Below is a small trained network, with its code and all its weights. Each question gives an input and a class and asks what happens when units are switched off, that is, made to give their printed mean instead of their output.

import numpy as np


def w(rows, s, z=0):
    codes = np.array(rows[::2]) - 128.0
    scale = np.full(codes.shape[1], s)
    scale[-1] = z or s
    return codes * scale


def norm(h):
    return h / np.sqrt((h * h).mean(-1, keepdims=True) + 1e-5)


def f(y):
    return y / 2 * (1 + np.tanh(0.7978845608 * (y + 0.044715 * y**3)))


def log_softmax(a):
    a = a - a.max(-1, keepdims=True)
    return a - np.log(np.exp(a).sum(-1, keepdims=True))


def net(x, mask):
    res = np.array(x, float).reshape(1, 4) / 4 @ E
    u = 0
    for l in range(3):
        y = f(norm(res) @ A[l][:, :-1].T + A[l][:, -1])
        res = res + np.where(mask[u : u + 13], y, B[l][:, -1]) @ B[l][:, :-1]
        u += 13
    return log_softmax(norm(res)[-1] @ U[:, :-1].T + U[:, -1])


A, B = {}, {}
E = w([
[111,168,158,39,254,166],'x0',
[74,130,23,170,179,176],'x1',
[60,192,23,20,54,12],'x2',
[64,247,190,209,101,129],'x3',
],0.0058)
A[0] = w([
[235,147,45,233,50,102,92],'L0N0',
[125,159,107,133,182,109,94],'L0N1',
[108,148,200,74,209,142,58],'L0N2',
[89,153,158,205,169,146,59],'L0N3',
[3,200,196,185,122,175,113],'L0N4',
[18,155,125,46,118,75,54],'L0N5',
[86,232,178,129,102,206,28],'L0N6',
[197,48,94,92,157,167,78],'L0N7',
[63,174,161,20,203,91,11],'L0N8',
[116,178,73,135,237,192,106],'L0N9',
[2,209,177,171,179,115,2],'L0N10',
[114,109,163,119,91,115,27],'L0N11',
[177,183,116,134,151,127,9],'L0N12',
],0.0058,0.0035)
B[0] = w([
[73,92,171,163,75,140,213],'L0N0',
[124,121,131,100,85,184,123],'L0N1',
[58,67,180,149,51,162,167],'L0N2',
[209,124,145,159,143,133,171],'L0N3',
[216,164,36,130,82,92,255],'L0N4',
[122,143,122,130,68,93,183],'L0N5',
[147,178,112,167,102,114,159],'L0N6',
[184,180,90,170,111,55,183],'L0N7',
[95,53,154,171,117,138,168],'L0N8',
[60,68,183,159,2,157,214],'L0N9',
[200,226,109,97,119,174,179],'L0N10',
[118,114,140,107,165,150,92],'L0N11',
[85,172,133,157,250,114,83],'L0N12',
],0.0054,0.0029)
A[1] = w([
[149,142,148,115,129,173,104],'L1N0',
[127,50,149,217,74,131,128],'L1N1',
[109,230,198,47,159,222,148],'L1N2',
[186,5,65,72,129,157,36],'L1N3',
[128,31,88,166,83,45,55],'L1N4',
[95,120,132,90,60,155,22],'L1N5',
[89,195,154,183,173,82,38],'L1N6',
[37,234,166,58,198,200,133],'L1N7',
[180,138,221,93,141,42,59],'L1N8',
[68,139,1,191,206,188,115],'L1N9',
[185,132,209,85,50,129,146],'L1N10',
[59,132,184,56,212,179,5],'L1N11',
[50,123,43,195,155,159,92],'L1N12',
],0.0074,0.0027)
B[1] = w([
[117,132,88,140,136,131,137],'L1N0',
[81,144,77,95,115,155,255],'L1N1',
[110,116,97,163,80,120,195],'L1N2',
[195,165,82,194,157,77,209],'L1N3',
[93,187,114,175,96,154,215],'L1N4',
[147,95,102,161,176,193,132],'L1N5',
[213,108,157,151,78,115,123],'L1N6',
[106,97,124,224,48,75,178],'L1N7',
[147,133,111,51,23,237,160],'L1N8',
[232,139,184,2,17,168,195],'L1N9',
[147,138,56,115,104,196,213],'L1N10',
[103,69,128,116,68,95,142],'L1N11',
[149,122,154,82,78,176,177],'L1N12',
],0.0081,0.0041)
A[2] = w([
[18,184,63,72,166,32,87],'L2N0',
[61,62,224,114,149,70,188],'L2N1',
[150,203,243,169,100,71,106],'L2N2',
[229,240,107,180,170,74,145],'L2N3',
[145,117,163,193,209,224,13],'L2N4',
[184,29,122,23,185,68,234],'L2N5',
[81,109,70,125,66,170,252],'L2N6',
[186,111,134,206,168,232,99],'L2N7',
[67,243,179,138,117,175,169],'L2N8',
[176,140,171,222,121,195,133],'L2N9',
[119,189,76,49,116,175,117],'L2N10',
[149,98,199,168,180,135,114],'L2N11',
[122,195,254,120,86,148,47],'L2N12',
],0.0075,0.0025)
B[2] = w([
[178,98,254,107,140,62,167],'L2N0',
[103,108,55,184,86,148,122],'L2N1',
[160,79,38,114,171,140,143],'L2N2',
[174,134,125,180,214,182,179],'L2N3',
[151,141,183,85,137,41,154],'L2N4',
[92,201,36,253,49,148,160],'L2N5',
[106,102,173,148,203,138,255],'L2N6',
[98,149,162,49,143,59,202],'L2N7',
[167,63,68,129,179,112,178],'L2N8',
[97,119,118,98,123,34,213],'L2N9',
[142,62,197,87,224,137,177],'L2N10',
[92,126,133,94,78,73,128],'L2N11',
[135,148,47,101,79,176,149],'L2N12',
],0.008,0.0072)
U = w([
[211,179,47,186,131,98,171],'0',
[121,122,193,72,131,29,162],'1',
[159,107,116,60,72,209,161],'2',
[2,98,102,222,78,127,151],'3',
[125,131,150,155,242,183,124],'4',
[68,196,143,151,179,145,28],'5',
[80,202,152,154,165,148,2],'6',
],0.016,0.0074)

Each question gives the input, the list of numbers given to net, and the class t.
The units are the neurons (one row each of A and B). Each row of codes is followed by its name. A weight is (code - 128) times the scale printed after its matrix; where a second scale follows, it is the last column's (A, B and U).
mask holds one flag per neuron, layer by layer. A switched-off neuron (its flag False) gives its mean, the last column of its row in B, instead of its output. The means were averaged over made-up inputs and are rounded, as every weight is.
A unit's drop is (log p(t) with every unit on - log p(t) with that unit switched off) / (log p(t) with every unit on - log p(t) with every unit switched off).
The circuit of an input: a set's keep is (log p(t) with only the set's units on - log p(t) with every unit switched off) / (log p(t) with every unit on - log p(t) with every unit switched off). Starting from the 12 units with the biggest drops (on a tie, the unit counted first), units are removed one at a time, each time the one whose removal leaves the highest keep (on an exact tie, the one counted first), for as long as the keep stays at least 0.8.
units of the circuit, in order: the units of the circuit, biggest drop first
unit that matters most: the unit with the biggest drop
top k neurons: the k neurons with the biggest drops, biggest first
k most important neurons of layer l: the k neurons of layer l with the biggest drops, biggest first
input [4,4,-3,5], class 0: unit that matters most -> L0N4
input [-4,-2,-6,-4], class 1: top 2 neurons -> (L0N4; L2N7)
input [-4,3,-1,-3], class 3: top 2 neurons -> (L0N0; L1N4)
input [3,-5,4,-5], class 0: 2 most important neurons of layer 0 -> (L0N9; L0N0)
input [-4,-1,-3,-3], class 3: top 3 neurons -> (L0N0; L1N1; L0N4)
input [8,2,-3,-7], class 3: top 2 neurons -> (L0N4; L1N11)
input [-7,-6,-1,-6], class 3: units of the circuit, in order -> (L1N9; L1N4)
input [6,-6,-3,-6], class 0: top 3 neurons -> (L2N5; L1N3; L1N9)
input [-1,4,-4,0], class 1: 2 most important neurons of layer 0 -> (L0N3; L0N9)
input [3,6,-4,6], class 0: top 3 neurons -> (L0N10; L0N3; L1N8)
input [7,-3,-7,-6], class 1: top 4 neurons -> (L2N4; L2N7; L1N3; L0N7)
input [-1,2,-4,-3], class 1: top 2 neurons -> (L0N4; L2N7)
input [-7,8,7,7], class 2: top 2 neurons -> (L1N9; L1N12)
input [2,-6,-5,-1], class 2: units of the circuit, in order -> (L1N8)
input [-5,-4,3,-4], class 3: top 3 neurons -> (L1N9; L0N0; L0N4)
input [-1,4,4,-3], class 1: 3 most important neurons of layer 1 -> (L1N10; L1N8; L1N4)
input [6,-3,2,5], class 3: 3 most important neurons of layer 0 -> (L0N2; L0N8; L0N7)
input [-4,3,1,-3], class 3: 2 most important neurons of layer 0 -> (L0N0; L0N10)
input [6,7,5,-4], class 2: 2 most important neurons of layer 1 -> (L1N9; L1N12)
input [5,7,-4,-6], class 2: units of the circuit, in order -> (L1N9)
